Here is a tiny trained network, its code and every weight. The questions are about switching its units off for an input and a target symbol, where a switched-off unit gives its printed mean instead of its output.

import numpy as np


def w(rows, s, z=0):
    codes = np.array(rows[::2]) - 128.0
    scale = np.full(codes.shape[1], s)
    scale[-1] = z or s
    return codes * scale


def f(y):
    return y / 2 * (1 + np.tanh(0.7978845608 * (y + 0.044715 * y**3)))


def softmax(a):
    e = np.exp(a - a.max(-1, keepdims=True))
    return e / e.sum(-1, keepdims=True)


def log_softmax(a):
    a = a - a.max(-1, keepdims=True)
    return a - np.log(np.exp(a).sum(-1, keepdims=True))


def net(x, mask):
    ids = ['αθμσφψ'.index(c) for c in x.split()]
    T = len(ids)
    res = E[ids] + P[:T]
    r = res
    for j in range(3):
        rows = slice(4 * j, 4 * j + 4)
        q, k, v = (r @ M[0][rows].T for M in (Q, K, V))
        z = softmax(np.where(np.tri(T) > 0, q @ k.T / 4**0.5, -1e9)) @ v
        o = O[0][rows]
        res = res + np.where(mask[j], z, o[:, -1]) @ o[:, :-1]
    y = f(res @ A[0][:, :-1].T + A[0][:, -1])
    res = res + np.where(mask[3:11], y, B[0][:, -1]) @ B[0][:, :-1]
    return log_softmax(res[-1] @ U[:, :-1].T + U[:, -1])


Q, K, V, O, A, B = {}, {}, {}, {}, {}, {}
E = w([
[110,88,62,70,169,171,74,135,92,123,153,112],'α',
[132,133,164,10,119,154,196,89,139,99,168,182],'θ',
[161,171,36,128,179,141,147,155,144,55,128,132],'μ',
[170,132,110,102,114,144,95,50,105,162,95,148],'σ',
[124,103,73,60,74,138,140,136,209,125,127,108],'φ',
[249,121,122,134,156,184,62,132,118,156,87,209],'ψ',
],0.02)
P = w([
[130,157,91,114,77,185,88,81,149,97,62,121],'0',
[101,185,207,140,70,145,93,199,160,146,174,125],'1',
[67,173,182,154,41,172,111,54,157,160,134,112],'2',
[112,173,115,103,38,96,103,187,137,118,85,145],'3',
[251,106,167,127,170,78,185,114,46,104,139,31],'4',
[171,162,160,116,225,99,155,52,193,169,55,106],'5',
[178,202,205,179,65,189,151,100,158,141,227,32],'6',
[35,174,117,177,116,81,142,122,116,215,179,236],'7',
[164,115,89,145,85,179,150,7,114,111,175,135],'8',
[196,108,98,112,217,12,166,117,92,157,53,126],'9',
[170,107,189,164,203,180,131,115,150,124,197,99],'10',
[84,119,66,105,140,98,104,119,178,180,76,176],'11',
[83,183,106,134,51,159,142,62,110,153,213,133],'12',
],0.012)
Q[0] = w([
[101,126,152,158,121,147,146,156,81,136,113,104],'head 1',
[170,193,47,22,138,205,114,79,137,134,148,141],'head 1',
[99,118,192,176,114,102,151,151,116,136,91,112],'head 1',
[149,131,106,93,146,130,137,117,135,125,109,147],'head 1',
[139,104,141,135,172,141,168,137,129,117,170,112],'head 2',
[129,111,153,86,106,121,111,156,112,163,160,80],'head 2',
[114,125,124,99,130,157,105,142,140,138,96,144],'head 2',
[122,107,127,117,133,167,137,110,136,124,154,130],'head 2',
[79,147,63,108,84,199,83,88,156,85,93,201],'head 3',
[115,124,101,156,61,107,142,141,81,129,150,155],'head 3',
[150,177,122,176,59,224,127,110,111,131,250,103],'head 3',
[54,164,86,122,114,128,124,157,113,161,116,251],'head 3',
],0.014)
K[0] = w([
[137,140,140,149,113,89,143,161,130,161,198,132],'head 1',
[151,152,91,77,81,226,105,76,129,53,85,118],'head 1',
[134,124,150,171,131,63,176,137,101,169,175,119],'head 1',
[154,153,132,111,92,163,101,108,131,95,131,105],'head 1',
[106,138,139,152,151,108,118,119,121,153,145,125],'head 2',
[95,122,113,110,111,152,51,157,132,130,120,151],'head 2',
[128,103,96,141,133,156,125,53,129,124,118,140],'head 2',
[124,135,98,146,155,129,105,97,119,154,120,117],'head 2',
[168,81,56,78,186,154,150,32,168,124,85,137],'head 3',
[206,109,142,50,136,90,105,183,122,79,87,98],'head 3',
[115,118,106,61,164,1,121,175,111,147,63,183],'head 3',
[211,61,83,104,130,163,182,88,90,103,119,76],'head 3',
],0.013)
V[0] = w([
[177,109,165,81,217,161,159,92,16,97,151,195],'head 1',
[82,174,149,100,57,120,201,78,150,57,155,113],'head 1',
[204,195,117,177,133,100,152,74,125,145,58,159],'head 1',
[187,132,98,124,219,119,152,196,131,54,148,121],'head 1',
[147,147,144,138,171,79,136,147,110,153,150,121],'head 2',
[52,164,147,127,101,93,123,91,87,133,95,102],'head 2',
[136,124,134,92,128,175,89,159,140,137,58,186],'head 2',
[195,123,152,132,163,114,178,83,170,90,148,129],'head 2',
[174,177,169,137,95,132,91,52,78,173,91,198],'head 3',
[127,161,200,68,143,121,211,75,110,105,187,161],'head 3',
[64,156,120,151,162,144,105,73,2,101,155,53],'head 3',
[165,228,149,162,200,152,163,186,119,56,102,195],'head 3',
],0.0087)
O[0] = w([
[75,55,161,194,128,53,182,121,49,127,178,126,233],'head 1',
[130,142,126,187,176,137,64,58,196,1,70,212,153],'head 1',
[141,118,204,64,52,107,25,69,90,83,215,39,69],'head 1',
[82,143,192,134,83,214,132,158,17,91,64,115,147],'head 1',
[120,132,94,83,90,118,94,174,133,132,129,168,5],'head 2',
[157,150,76,87,99,122,122,156,116,89,110,127,40],'head 2',
[116,154,120,159,130,131,171,91,124,120,133,131,255],'head 2',
[69,76,152,81,126,148,113,147,101,150,186,80,81],'head 2',
[144,249,83,168,113,65,120,148,18,194,125,159,134],'head 3',
[88,215,186,161,95,119,107,122,96,96,91,72,117],'head 3',
[252,132,95,92,47,225,163,78,163,82,182,80,189],'head 3',
[140,180,127,52,161,133,106,153,190,196,41,118,93],'head 3',
],0.0074,0.0045)
A[0] = w([
[117,114,128,89,90,102,99,157,185,147,85,88,81],'neuron 1',
[43,212,173,108,172,2,52,149,146,186,101,121,101],'neuron 2',
[154,127,127,74,133,95,77,164,184,152,107,145,2],'neuron 3',
[101,156,111,200,126,116,176,185,135,161,70,149,77],'neuron 4',
[149,84,149,103,65,166,103,142,155,100,167,56,90],'neuron 5',
[93,124,126,90,137,137,87,176,165,134,71,158,65],'neuron 6',
[124,170,86,194,173,152,109,66,191,48,88,177,128],'neuron 7',
[86,136,144,125,123,106,119,170,59,144,120,167,121],'neuron 8',
],0.0059,0.0076)
B[0] = w([
[69,237,88,64,154,123,174,115,43,41,186,117,129],'neuron 1',
[176,94,33,193,98,253,212,133,220,30,119,134,224],'neuron 2',
[147,62,67,196,142,152,111,46,32,146,171,106,128],'neuron 3',
[137,61,231,74,53,164,113,44,99,130,82,108,155],'neuron 4',
[151,222,153,160,173,75,130,175,135,92,77,174,179],'neuron 5',
[81,148,229,172,109,105,213,130,135,150,107,143,141],'neuron 6',
[71,78,213,35,88,27,93,185,70,218,170,89,254],'neuron 7',
[93,95,197,169,161,132,193,199,85,110,114,129,167],'neuron 8',
],0.0054,0.0087)
U = w([
[153,213,114,133,122,51,133,131,13,239,207,142,5],'α',
[126,189,138,43,226,134,79,130,167,242,107,154,174],'θ',
[114,194,177,181,143,193,108,84,86,70,80,135,127],'μ',
[239,100,68,174,145,160,137,43,143,95,238,170,144],'σ',
[64,56,168,200,194,51,119,82,118,131,153,212,93],'φ',
[142,119,68,203,214,181,251,111,109,230,127,199,204],'ψ',
],0.0028,0.002)

Each question gives the input, a string of symbols that net reads in full, and the target symbol t.
The units are the heads (4 rows each of Q, K, V and O) and the neurons (one row each of A and B). Each row of codes is followed by its name. A weight is (code - 128) times the scale printed after its matrix; where a second scale follows, it is the last column's (O, A, B and U).
mask holds one flag per unit, heads first, then neurons. A switched-off unit (its flag False) gives its mean, the last column of its rows in O or B, instead of its output. The means were averaged over made-up inputs and are rounded, as every weight is.
A unit's drop is (log p(t) with every unit on - log p(t) with that unit switched off) / (log p(t) with every unit on - log p(t) with every unit switched off).
The circuit of an input: a set's keep is (log p(t) with only the set's units on - log p(t) with every unit switched off) / (log p(t) with every unit on - log p(t) with every unit switched off). Starting from all 11 units, units are removed one at a time, each time the one whose removal leaves the highest keep (on an exact tie, the one counted first), for as long as the keep stays at least 0.8.
circuit, biggest first: the units of the circuit, biggest drop first
top k neurons: the k neurons with the biggest drops, biggest first
which heads matter: for each layer, one digit per head in row order, 1 if its drop is at least 0.15 and else 0, layers parted by /
drop of u: that unit's drop, to one decimal
input μ α α θ σ, target μ: which heads matter : 100
input φ μ α α θ μ φ α ψ, target θ: circuit, biggest first : (head 1; head 3)
input θ σ α μ μ ψ, target φ: which heads matter : 100
input φ α α, target θ: circuit, biggest first : (head 1)
input α ψ α α θ ψ α ψ, target μ: top 3 neurons : (neuron 4; neuron 2; neuron 7)
input ψ α μ α θ, target α: which heads matter : 100
input α μ θ α ψ α, target μ: which heads matter : 001
input θ α α σ ψ α α θ α, target φ: circuit, biggest first : (head 1; neuron 7)
input ψ μ α α α φ, target α: which heads matter : 100
input σ θ μ θ α μ α φ, target σ: which heads matter : 101
input φ φ μ α α σ α θ μ, target α: top 2 neurons : (neuron 7; neuron 2)
input α α α μ μ μ σ σ α α, target α: which heads matter : 001
input α α α μ α φ σ, target θ: which heads matter : 001
input θ α θ μ ψ φ, target φ: which heads matter : 100
input θ θ α α θ μ μ α α μ, target θ: top neuron : (neuron 7)
input α μ φ θ α μ θ α, target σ: which heads matter : 001
input α α α α φ φ α α α ψ α α ψ, target ψ: circuit, biggest first : (head 3; neuron 2; head 1)
input μ α φ α α α, target μ: which heads matter : 100
input μ φ α α φ φ α α θ φ μ ψ, target μ: circuit, biggest first : (head 3; head 1)
input ψ α α, target α: circuit, biggest first : (head 1)
input α α φ α θ α α σ, target μ: which heads matter : 001
input φ θ θ α α, target θ: circuit, biggest first : (head 1; neuron 7)
input φ α μ θ α α μ α α α θ θ φ, target θ: top 3 neurons : (neuron 7; neuron 2; neuron 5)
input μ α α μ α α φ, target μ: top 2 neurons : (neuron 7; neuron 1)
input σ ψ α σ α α α α α α, target σ: drop of neuron 8 : 0.0
input μ ψ μ μ α σ α θ θ, target α: drop of head 3 : 1.0
input α μ μ μ μ φ μ α μ, target φ: circuit, biggest first : (head 3)
